Each row has a class, written after it.
[ 343 -167   57  -42  279  134  -73   38 -133 -258   55 -150   14   18
 -321  -90 -254  273  158   57   -1   50  -74  201 -381  159 -125   95
  113 -181  -25  -54 -152  -29   59   97 -390]
Mut
[ 197  110  529 -148    5  112  -60  151 -308 -286  -41   67 -291 -136
   10  225 -317 -177  211  272 -109  -73    7  215 -214  299  192   42
   78 -239 -155    1  213 -249  -74 -121 -488]
kof
[-559 -343 -282   -6 -197  -12 -423   -4 -148   50  -75   56 -142 -218
  136   68  101  280   95  -39   16   78   19  190 -141  255  -68  153
  134 -289 -198  -94  767 -152  -77 -128   36]
tal
[ 294 -238   17   49  190   23 -220   38  -96 -265   37 -112  -27  -15
 -324 -149 -275  385  162   17   42   38  -52  187 -369  200  -96  105
  210 -244   20  -20   10  -42   81  107 -427]
lat
[  99  190  289 -100   95 -219  137  145   46  170 -138  -99 -335   40
  347  301  170 -449 -179    2  -74 -125  101 -324 -109 -112  116   64
 -323  228   31   90    9  -66 -141 -140 -131]
kof
[  47  485  304   10  131  -46  123   12 -137   97   94   85 -103   21
  220  166   78 -409 -145   38  -35   42   88  -49   31 -157  281  -36
  -78  114  137  133 -282  102 -341 -161 -101]
zula
[ 105  356  331   -6  197 -150  152  -54  -50   97   16   76  -87    3
  156  164   88 -280 -123   31  -38   -5   95   54   21 -221  198  -68
  -68   69  168   88 -279   60 -240  -82  -72]
sud
[  98  395  355   39  142 -128  117  -56  -16   57   81   91  -58    9
  154  148   85 -242 -127  -20    5  -11  132    0   21 -219  271    1
  -90   68  290   81 -304   65 -306  -87  -83]
tal
[ 229 -269  -56  112  259   65 -192  -34  -14 -269  117 -125   87   55
 -365 -124 -286  411  126    1   50   12  -91  163 -374  177 -169   76
  190 -194   46 -143  -63    9  135  172 -326]
vuti
[ 581  371  770  185  657  298  551    3  137 -309  328 -146 -307  208
 -231  537  -48 -229   59  273 -275 -141  178  275 -181  -88  339  -81
 -107  123  500 -703 -373  105  -45  194 -505]
zula
[ 252 -142  678  103  193 -319  157  -33  -10  -33 -213  120 -332 -234
  150  143   -5   94  -61  121 -203 -108   59  196    8 -232  109 -244
  257 -163   38 -191  216  143  212  215 -132]
kof
[  25 -323  305  139 -105 -138 -234  328 -175 -118 -174 -132 -461 -252
  234   58 -105   28 -102  232 -140 -221  104    8  112  -34   91 -192
  290 -102 -168  -12  553  -52  238  -80 -143]
tal
[ -41 -120   -2  613  396  482  -95 -104  213 -311  485 -121   61  355
 -155  187 -146  -14 -144  -29   59 -162  173 -129 -335   80  198   18
   25  230  595 -833    6   47  165   94 -111]
tal
[ 125  366  335 -129  297  -31  376  127 -222  165 -213 -465 -167   -1
  397   59 -140 -216 -135  148 -213 -182   49 -437  223  -96  288  -66
 -201  272 -147  158 -339  -41  185 -113  -65]
Zef
[ 209 -234  -24  131  266   71 -144  -34  -35 -250  117 -104  124   35
 -322 -174 -251  498  127  -14    2   66  -76  208 -297  168 -182   96
  159 -199   82 -104 -146   47  131  157 -418]
kof
[ 377 -236   62   47  299   55 -160   74  -10 -289   78 -153    2   24
 -340  -90 -259  369  124   46   19  -35  -57  186 -413  141  -99   64
  176 -208   53 -149  -25  -12  113  128 -361]
Zef
[ 312  811  729  326  161  203  -31   69  398 -448   84  279 -372  103
  168  459   97 -487 -174  171 -215 -156   76 -311 -245   -9  804 -378
 -235  155  173 -650  237  245  172  399  196]
tal
[ 242  681  750  118  500  174  195  188   30 -427   46 -256 -321  219
   63  306   -8 -296   58  130 -178 -203  275 -458 -279 -119  534   40
 -104  269  494 -416 -305  298   67   90 -337]
Zef
[-111  -24  173   -7 -232    6  190  -24  108  -42  105  300   42 -128
   -6  -14   99   70   49  -44 -111  192  -87  -49 -130  170  282    5
  131  -79  228  -89  291  152 -149    2 -208]
Zef
[ 318 -139   46   84  287    5 -123   -1  -51 -257   66  -89   60    4
 -332 -147 -229  338  110   23  -19   25  -72  176 -363  100 -168   45
  188 -164   30  -30 -115   11   83  137 -399]
sud
[ -24  420  217  -35  134  -83  169  -38 -111  113   43   17  -81    1
  249  192  106 -365 -145   15  -33   20   61  -41   93 -172  273  -12
  -97  112  136  112 -234   25 -270 -164  -43]
zula
[  70  420  326   40  193  -57  174    5 -100  114  101   68  -63   27
  201  172   93 -339 -131    6  -38  -28  133  -45   31 -213  278   -1
  -64  119  199  113 -283   67 -312 -186 -121]
noge
[ 300 -191   -5  101  267   85 -143   -1  -77 -209   89 -102   21   24
 -342 -139 -234  411  119    8    4   30  -78  214 -346  130 -180   67
  173 -202   -8  -71 -103   60   81  158 -378]
noge
[ 135    1  463   61  -63  187   42   83   20 -354 -269  297 -184 -210
  -14  217  388 -524   97   36 -254   -7   28   19 -380 -118  118  -15
  423   -8 -207   32  568  151  -47 -146 -219]
Zef
[ 226 -224  -53  143  260   50 -224  -35  -20 -231   84 -122  121   18
 -323 -188 -262  526  140  -60   60   13  -45  184 -294  163 -201   89
  172 -220   58  -85 -106    1  111  149 -350]
sud
[ 319 -202   33  133  231  129 -188  -12  -22 -303  118 -120   30   47
 -350 -142 -314  423  145   -2   21   21  -88  123 -406  246  -72  114
  171 -215   96 -199   -5  -23   76  129 -447]
Mut
[ -44  126  640 -244  -86  -82  580 -223 -156  278 -285  263 -321 -168
  613  364   94 -281  -15  -11 -211  217  -68  -62  233   51  503  -50
   37 -177  120 -115  133  -80   14 -134 -108]
Zef
[ 398 -213  132   69  277   91 -141   50  -33 -312   34  -68   14   30
 -331 -121 -251  344   94    9   21  -28  -58  136 -405   89 -135   69
  155 -176   24 -147  -47  -11  144  129 -307]
kof
[-567 -729 -364 -296 -346 -316   41   53 -357  163  229  155  169 -243
 -137  -20 -103 -233  313  102   34  186 -193  625  137  145 -481   33
  607 -338 -103  549  327 -184  -89 -305 -531]
vuti
[ -87  684  203  588  185  168  398 -506  132 -201  345   -3  202  280
 -190 -145 -387   91   -6   48 -234  152 -170 -148   70  270  330   47
 -136  189  449 -290 -548  283  -41  359 -616]
vuti
[ 274 -215   -9  192  268   25 -178  -59    9 -279  112  -73  101   43
 -378 -194 -284  423  117   -2   33   19  -63  233 -309  151 -201   83
  168 -167   45  -76 -130   19  119  199 -366]
vep
[ 135  408  381    3  239 -142  112   48  -84   81   51   72 -132    2
  206  196   51 -337 -116   35  -35  -58  121   -8  -27 -224  231  -52
  -33   48  184   91 -232   69 -230 -132 -131]
noge
[ 167 -432  120   71  257  178  159   51 -104   15 -132 -354  -64   58
   31  -96  -70  -16 -110   79 -106  -68   -1  126   95 -174 -373   27
  -88  198  -72   89 -335   14  200  -19 -106]
Mut
[ -39 -179  391  -35  -54 -285   56   53  -85  154 -265 -135 -182 -259
  409  -74 -179  428   33   98 -150  -72   18  189  402   78  138  -53
  119 -265   53   29  135  -65  173 -125 -313]
noge
[ 257 -150   52   16  185   62 -102   32  -88 -268   86  -91    5   -1
 -327 -121 -250  323  149   12   -2   68 -102  164 -365  201  -82  110
  152 -207   35  -53  -41  -20   40   95 -436]
sud
[-146 -155 -167  258   86  217 -205 -187   27  308 -162 -182  -50  113
  174 -135   -4   46 -232  -83   44   65  169 -142  -18   68 -100   47
 -214  175   11  -13  -64   -3   68  -27  -69]
noge
[ 389 -216   84   74  226   78 -116    9  -49 -266   39 -113  -16   13
 -294 -138 -270  345  121   17    9   31  -63  162 -340  172 -109   96
  130 -175   44 -104  -90  -39   81  125 -383]
sud
[-228  -45  -45   72  129   -8  150 -304   51   53 -224 -127  332  -16
   78 -193  244  138  -49 -158   24  -55  167  -25  266 -362 -282   69
  -50  275  111  107 -451  139  163   97  406]
Zef
[ 103 -253   40   59  278  -85  114   -1  158  181  -83 -336 -100  123
  286  124  144 -325 -340  -29   68 -191  192  -60   46 -321 -248   29
 -349  410  233  -44 -393   -5   50  -50  177]
Mut
[-367 -567   30  -14  274 -111  -70 -171 -177  -62 -223   84   26 -201
    7   96  -23  -23   82   -6  -12 -107   90   98 -141 -164 -420 -121
  348  -74 -109 -132  447  -16  451  189   39]
tal
[ 315 -160   -6   96  238   61 -172    7  -89 -222  103 -114   16   27
 -331 -167 -327  410  120   15   32   51 -110  202 -319  222 -120   32
  161 -231  -38  -44 -125   14  103  151 -420]
sud
[ -50  274  147  694  262  285   81 -134  145 -340  641 -319  120  278
 -566 -191 -260  406   35   24 -105  -36   59 -107  -41  130  220  162
   57  246  899 -596 -438  346 -131  186 -671]
vep
[  33  502  355   98  130  -44  184  -40  -78  120  153  108  -56   38
  189  126   80 -350 -187   12  -56   23   80   -2  101 -177  274  -11
 -101  134  225   99 -353  118 -382 -157 -125]
vep
[ 276 -248    4  131  208  130 -228  -16  -66 -220   61 -127   56    6
 -272 -150 -268  399  103   -3   23   11  -59  162 -302  206 -156   95
  235 -218  -13  -83  -37  -13   58   53 -407]
vuti
[  40 -278   38 -308 -307  -19  270   43 -550   56 -135   23 -399 -390
  125  113 -104 -228  248  187 -235  190 -332  400   24  248   74   46
  226 -320 -408  437  349 -140 -180 -134 -555]
zula
[-287 -190  504  -89  137 -253   23  -49  -70  -97 -435  360 -140 -219
  211  154  247  157  108 -193 -155   15  -69  -69 -159 -213 -103  -82
  349 -313 -212  -80  602  208  354  119    6]
Mut
[ 122  -82  122  103  129  171  258  -55   75  214  -64  -65   11  138
  257  -17    8 -225 -220  -88   56  -32  246 -285   92 -121   25  164
 -345  341  319  -80 -263 -121 -145 -189   -7]
vuti
[ 116  481  351    1  196 -109  219  -11  -85   80   55   54  -87   23
  186  148  112 -340 -108    1  -51  -21   78  -29   67 -260  260  -31
  -90  125  163  139 -330   99 -269 -109  -49]
zula
[   7 -436  119   88  182  114  382 -300   66  -31 -108  -70   91  171
   21   28  -63 -186 -144  -40   99    0  135    1   51 -242 -156  159
 -244  306  422 -355 -330 -108  148  130  158]
lat
[ -57 -269  -14  182  219 -250  -48 -193   73   16 -161 -338  -84   -4
   27  -41   94  332  -55  -42  -33  -78  129   62   34 -155 -169   73
  -72  103   71   20 -165   67  145  269 -132]
Mut
[ 368 -174  -13  137  225   87 -157  -25  -12 -311   84 -131   56    7
 -415 -188 -256  406  126   21   -4    6 -118  208 -363  177 -160   89
  201 -171    2 -111  -85   10   91  161 -378]
vep
[-114 -334  -36  135 -106  258  -70 -231   12 -220 -253  -92 -104   70
  300   57  -18 -277 -265 -167  191 -172   34 -235   -8  -68   38  287
 -366  264  145 -342  111 -187  101    5  341]
kof
[ 305 -244  245  154  125 -157   48   26  159  267 -195 -106  -74  108
  358   44  -27 -236 -242  -31   72 -286  325 -377   75 -162  -30   -9
  -63  335  203   77 -105 -190   29 -317 -104]
kof
[-263 -231 -110   33  145 -101  179 -134   47  -32 -244 -137   -6   63
  280   83  344 -282 -191 -162    7  -76  242 -245  158 -462  -74  201
 -141  312  215  -74  -29  -57  253   59  325]
vep
[-283 -189 -397  169  -86  418  235 -422  238 -236  427 -259  208  298
 -354  206  140 -130  -76  -70  237  253  -23  171 -292  158  181  355
 -172  337  709 -642 -461   92 -327   41  137]
kof
[  36 -271  483   65   59  -64  366 -415  -55  -66  -29  269 -201 -142
 -216  162   44  131   74  103 -298  267 -130  411 -194   96  -62   73
   49 -130  191 -190  124   29 -105  259 -513]
Mut
[-582 -615 -574  192    3  -52 -135 -236  -71  271   -6 -270  150   28
  170 -192  -39  211 -120 -182  130  -45   62   23  195  -37 -363  123
   37   65  105   13  103  -60  256   50  -26]
noge
[ -68  729  238  452   97  441  -16   89  200 -283  316   19 -113  228
 -190  -36   11 -178 -166  146 -169  130  132 -178    6   72  442 -176
  -93  221  241 -474 -109  475   36  241  -96]
kof
[  51  406  283   30  189  -60  154  -35 -101   93   90   57  -57   32
  185  177   67 -352 -132   22  -26  -22   89   -6    3 -180  212  -10
  -90  119  157   79 -292   56 -300 -150  -95]
kof
[ -25  280  390  -51  181   33 -354  198 -110  191 -160  222 -268  -52
   37  -79   23  154   88  -27  -60  147   33   25 -395   91   37 -140
   59 -271 -347  114  348  226  -56   -9    2]
zula
[ 157 -318  102    1   92  159  177  -59   11 -123 -224 -212   27   21
   13 -137  -42  -76  -17  -22   23 -186   28   67   22 -219 -165  118
 -102  181  -19    9 -147  -98  193   25  214]
vuti
[ -30   34  148  516  128  320 -378  437 -126 -279  459  202  -77   58
 -166 -230 -265  430 -130   17 -215    8 -220  -26 -113  172   22 -287
  340 -278  -10 -165  318  469  227   95 -507]
lat
[ -71   29  279 -330 -237  -94  126   78 -297  212  -85  226 -337  -98
  489  291 -149 -367  225   89   31   81   14  114  106  397  225   99
 -218 -154   -9  261   85 -359 -150 -369 -417]
noge
[  73 -569 -208  303  249  221 -168  -30   32   65 -126 -238   78  192
  206 -179  -55  114 -295  -68   66 -158   91   13   98 -195 -443   24
 -235  235  -85 -144 -233  -18  333   52  223]
kof
[  48  409  325   45  208  -94  145   -5  -72  130   79   56  -91   20
  235  165  100 -336 -175   17  -61  -28  111  -47   58 -227  229  -57
  -79  114  177   91 -279  108 -251 -121  -69]
vuti
[  -9 -340  384  -94  122  -77  575 -315  -62  -57  -35  180   -1  -76
   22  174  -50   19  123   77 -184  108  -72  346  113 -100  -35  -17
   53 -101  327 -249  -63 -174  258  215 -227]
tal
[  23 -200   29   81  376   90  201 -111  -36  226  -28 -333  107  199
  158  -66 -298   66  -79   19  -10  -80   79 -190   47   33 -121   27
 -198  208  227 -167 -413  -49  265  -20 -237]
noge
[ 299 -212  -34  126  258  106 -218   42  -64 -290  128 -140   26   20
 -338 -144 -258  431  124    8   19   15  -83  211 -344  186 -143   91
  170 -227   46 -111  -67    7  107  135 -397]
Zef
[-209 -238 -189  272  169  118 -187 -157  -15  101   -1 -263   20  140
  105   28    6   96 -183 -185  165 -140  163 -183  -88  -90  -89  120
  -91  157  126 -113 -142   72   78   23  171]
Zef
[  30  -71  406   40  418 -204   73   -2 -378   44   78  115 -133 -191
 -105  -31 -396  551  351   -6 -103   -3 -161  429   14  104  -77 -183
  239 -514 -103   12   28   20  320  206 -428]
sud
[ 207 -195  -14   71  175   80 -168   10 -146 -243   88 -121   15  -42
 -349 -151 -236  427  144   60  -63   59 -124  233 -298  209 -151   64
  262 -252  -87  -23  -17   60   76  112 -463]
vuti
[ 147  -46  190   18  -43  191  -17  145  -56   56 -307   30 -171   23
  413  -67  168 -311 -332  -69 -126  -72   40 -327  -12 -156   23   93
 -156  168 -271  118  204  -41  -22 -196   50]
vep
[-326  736  137 -120  217  153  492  -72 -114  303  297 -372 -393  262
  201  540  -37 -565  -53  333  -64  158  302 -133  160  210  664  -21
 -511  385  552 -178 -562    1 -305 -120 -304]
Zef
[ 112  385  339  -31  257 -147  175  -30 -103  174  106  -13 -125   23
  215  250    8 -271  -70   44  -24  -16  112   26   10 -108  263  -13
  -84   37  232   80 -347    6 -302 -166 -208]
vuti
[ -91 -212  -76  508  192   26  -54 -435  351   10  412  182  215  331
 -329  118 -174 -130 -238   70  144  285   42  212 -235  103  -16  -88
   28  151  697 -578 -329  173  -96  172 -278]
noge
